Below is a small trained network, with its code and all its weights. Each question gives an input and a target symbol and asks what happens when units are switched off, that is, made to give their printed mean instead of their output.

import numpy as np


def w(rows, s, z=0):
    codes = np.array(rows[::2]) - 128.0
    scale = np.full(codes.shape[1], s)
    scale[-1] = z or s
    return codes * scale


def f(y):
    return np.maximum(y, 0)


def softmax(a):
    e = np.exp(a - a.max(-1, keepdims=True))
    return e / e.sum(-1, keepdims=True)


def log_softmax(a):
    a = a - a.max(-1, keepdims=True)
    return a - np.log(np.exp(a).sum(-1, keepdims=True))


def net(x, mask):
    ids = ['ΞΣαβεμπτφ'.index(c) for c in x.split()]
    T = len(ids)
    res = E[ids] + P[:T]
    r = res
    for j in range(2):
        rows = slice(3 * j, 3 * j + 3)
        q, k, v = (r @ M[0][rows].T for M in (Q, K, V))
        z = softmax(np.where(np.tri(T) > 0, q @ k.T / 3**0.5, -1e9)) @ v
        o = O[0][rows]
        res = res + np.where(mask[j], z, o[:, -1]) @ o[:, :-1]
    y = f(res @ A[0][:, :-1].T + A[0][:, -1])
    res = res + np.where(mask[2:10], y, B[0][:, -1]) @ B[0][:, :-1]
    return log_softmax(res[-1] @ U[:, :-1].T + U[:, -1])


Q, K, V, O, A, B = {}, {}, {}, {}, {}, {}
E = w([
[126,154,87,106,103,142,153],'Ξ',
[142,113,102,73,163,119,185],'Σ',
[143,75,84,101,228,93,197],'α',
[72,143,38,138,121,133,151],'β',
[177,179,210,30,118,134,146],'ε',
[82,147,164,210,165,112,70],'μ',
[52,49,124,85,170,147,103],'π',
[2,139,116,148,207,228,155],'τ',
[154,85,243,11,74,133,93],'φ',
],0.019)
P = w([
[152,166,60,76,172,134,87],'0',
[36,160,121,85,134,55,128],'1',
[151,134,78,109,174,181,88],'2',
[35,127,155,95,127,82,140],'3',
[138,106,108,129,164,213,92],'4',
[29,99,182,114,124,115,158],'5',
[133,76,139,138,153,247,101],'6',
[23,61,205,131,145,134,173],'7',
],0.015)
Q[0] = w([
[128,88,78,110,134,187,90],'H1',
[90,157,132,116,122,107,102],'H1',
[168,165,84,165,77,129,67],'H1',
[113,191,126,95,182,197,116],'H2',
[6,123,189,100,145,76,182],'H2',
[102,117,95,71,161,189,104],'H2',
],0.012)
K[0] = w([
[192,126,89,165,117,220,86],'H1',
[149,139,198,162,97,123,61],'H1',
[109,222,67,91,158,91,100],'H1',
[162,34,141,213,92,128,52],'H2',
[67,41,246,149,102,215,163],'H2',
[163,186,217,254,131,142,107],'H2',
],0.0088)
V[0] = w([
[160,79,140,108,90,140,64],'H1',
[170,146,38,182,82,193,225],'H1',
[67,131,173,118,49,73,125],'H1',
[109,190,103,69,133,232,255],'H2',
[106,237,190,215,177,134,111],'H2',
[221,228,139,85,112,118,188],'H2',
],0.0085)
O[0] = w([
[167,135,156,98,165,151,77,123],'H1',
[165,183,69,136,123,103,154,10],'H1',
[94,130,133,165,148,74,70,109],'H1',
[36,146,84,68,45,159,127,112],'H2',
[95,201,245,113,167,216,170,184],'H2',
[123,57,146,138,80,236,166,2],'H2',
],0.011,0.0098)
A[0] = w([
[17,130,128,150,148,135,160,157],'N1',
[108,116,134,93,186,94,144,216],'N2',
[70,173,140,164,130,73,76,132],'N3',
[158,186,126,157,6,174,26,156],'N4',
[108,150,145,65,153,110,49,68],'N5',
[119,143,83,105,94,183,51,90],'N6',
[46,92,120,89,86,99,129,2],'N7',
[153,97,145,148,142,220,75,156],'N8',
],0.011,0.0069)
B[0] = w([
[192,138,192,154,129,86,111,234],'N1',
[78,136,123,151,59,142,92,254],'N2',
[90,137,108,63,123,145,146,239],'N3',
[113,118,167,206,128,150,245,138],'N4',
[144,106,80,185,151,158,196,232],'N5',
[194,99,158,146,72,132,62,156],'N6',
[206,139,100,127,197,177,127,200],'N7',
[131,169,97,79,133,95,150,179],'N8',
],0.012,0.02)
U = w([
[93,143,94,203,112,161,175,44],'Ξ',
[162,162,132,111,125,111,42,95],'Σ',
[172,152,90,203,134,58,143,180],'α',
[115,156,122,2,91,105,51,219],'β',
[189,82,165,157,173,107,141,60],'ε',
[59,112,190,81,56,117,150,253],'μ',
[13,142,53,77,113,107,228,148],'π',
[111,205,87,109,194,173,169,31],'τ',
[86,91,118,174,162,208,19,104],'φ',
],0.0095,0.0051)

Each question gives the input, a string of symbols that net reads in full, and the target symbol t.
The units are the heads (3 rows each of Q, K, V and O) and the neurons (one row each of A and B). Each row of codes is followed by its name. A weight is (code - 128) times the scale printed after its matrix; where a second scale follows, it is the last column's (O, A, B and U).
mask holds one flag per unit, heads first, then neurons. A switched-off unit (its flag False) gives its mean, the last column of its rows in O or B, instead of its output. The means were averaged over made-up inputs and are rounded, as every weight is.
A unit's drop is (log p(t) with every unit on - log p(t) with that unit switched off) / (log p(t) with every unit on - log p(t) with every unit switched off).
The circuit of an input: a set's keep is (log p(t) with only the set's units on - log p(t) with every unit switched off) / (log p(t) with every unit on - log p(t) with every unit switched off). Starting from all 10 units, units are removed one at a time, each time the one whose removal leaves the highest keep (on an exact tie, the one counted first), for as long as the keep stays at least 0.8.
units of the circuit, in order: the units of the circuit, biggest drop first
unit that matters most: the unit with the biggest drop
top k neurons: the k neurons with the biggest drops, biggest first
which heads matter: for each layer, one digit per head in row order, 1 if its drop is at least 0.15 and else 0, layers parted by /
input π μ φ μ Σ τ π, target τ: units of the circuit, in order	(N8, H2)
input Σ ε ε Σ π α π μ, target π: units of the circuit, in order	(N3, H2)
input μ μ τ β, target τ: unit that matters most	N7
input μ β α φ Ξ Ξ, target φ: units of the circuit, in order	(H1, N8)
input β π φ, target ε: units of the circuit, in order	(N4, H2, N2)
input μ ε π ε, target π: which heads matter	01
input Σ ε τ μ α π β Ξ, target π: which heads matter	01
input α μ Σ μ Ξ ε α Σ, target ε: which heads matter	01
input μ ε μ ε Ξ Ξ, target ε: units of the circuit, in order	(H2, N2, N1, N3)
input β μ Ξ β, target μ: top 3 neurons	(N7, N1, N3)
input Σ τ ε τ μ Σ, target τ: units of the circuit, in order	(H2, N7)
input ε β Ξ β ε, target μ: top 4 neurons	(N4, N5, N6, N7)
input μ β μ Ξ Σ Σ ε, target τ: units of the circuit, in order	(H2, N1)
input φ τ β, target α: top 2 neurons	(N3, N6)
input π μ Σ Ξ π, target τ: units of the circuit, in order	(H2, N8)
input ε μ Σ μ φ μ Ξ α, target μ: units of the circuit, in order	(N7, N5)
input α ε Σ ε β τ, target τ: top 4 neurons	(N7, N3, N1, N5)
input μ Σ Ξ π Σ Σ β, target τ: units of the circuit, in order	(H2, H1)
input π π π μ Σ ε Σ β, target ε: units of the circuit, in order	(H2, N1, N7)
input π α φ π τ ε μ α, target μ: unit that matters most	N2
input μ Σ β α α ε, target ε: unit that matters most	H2
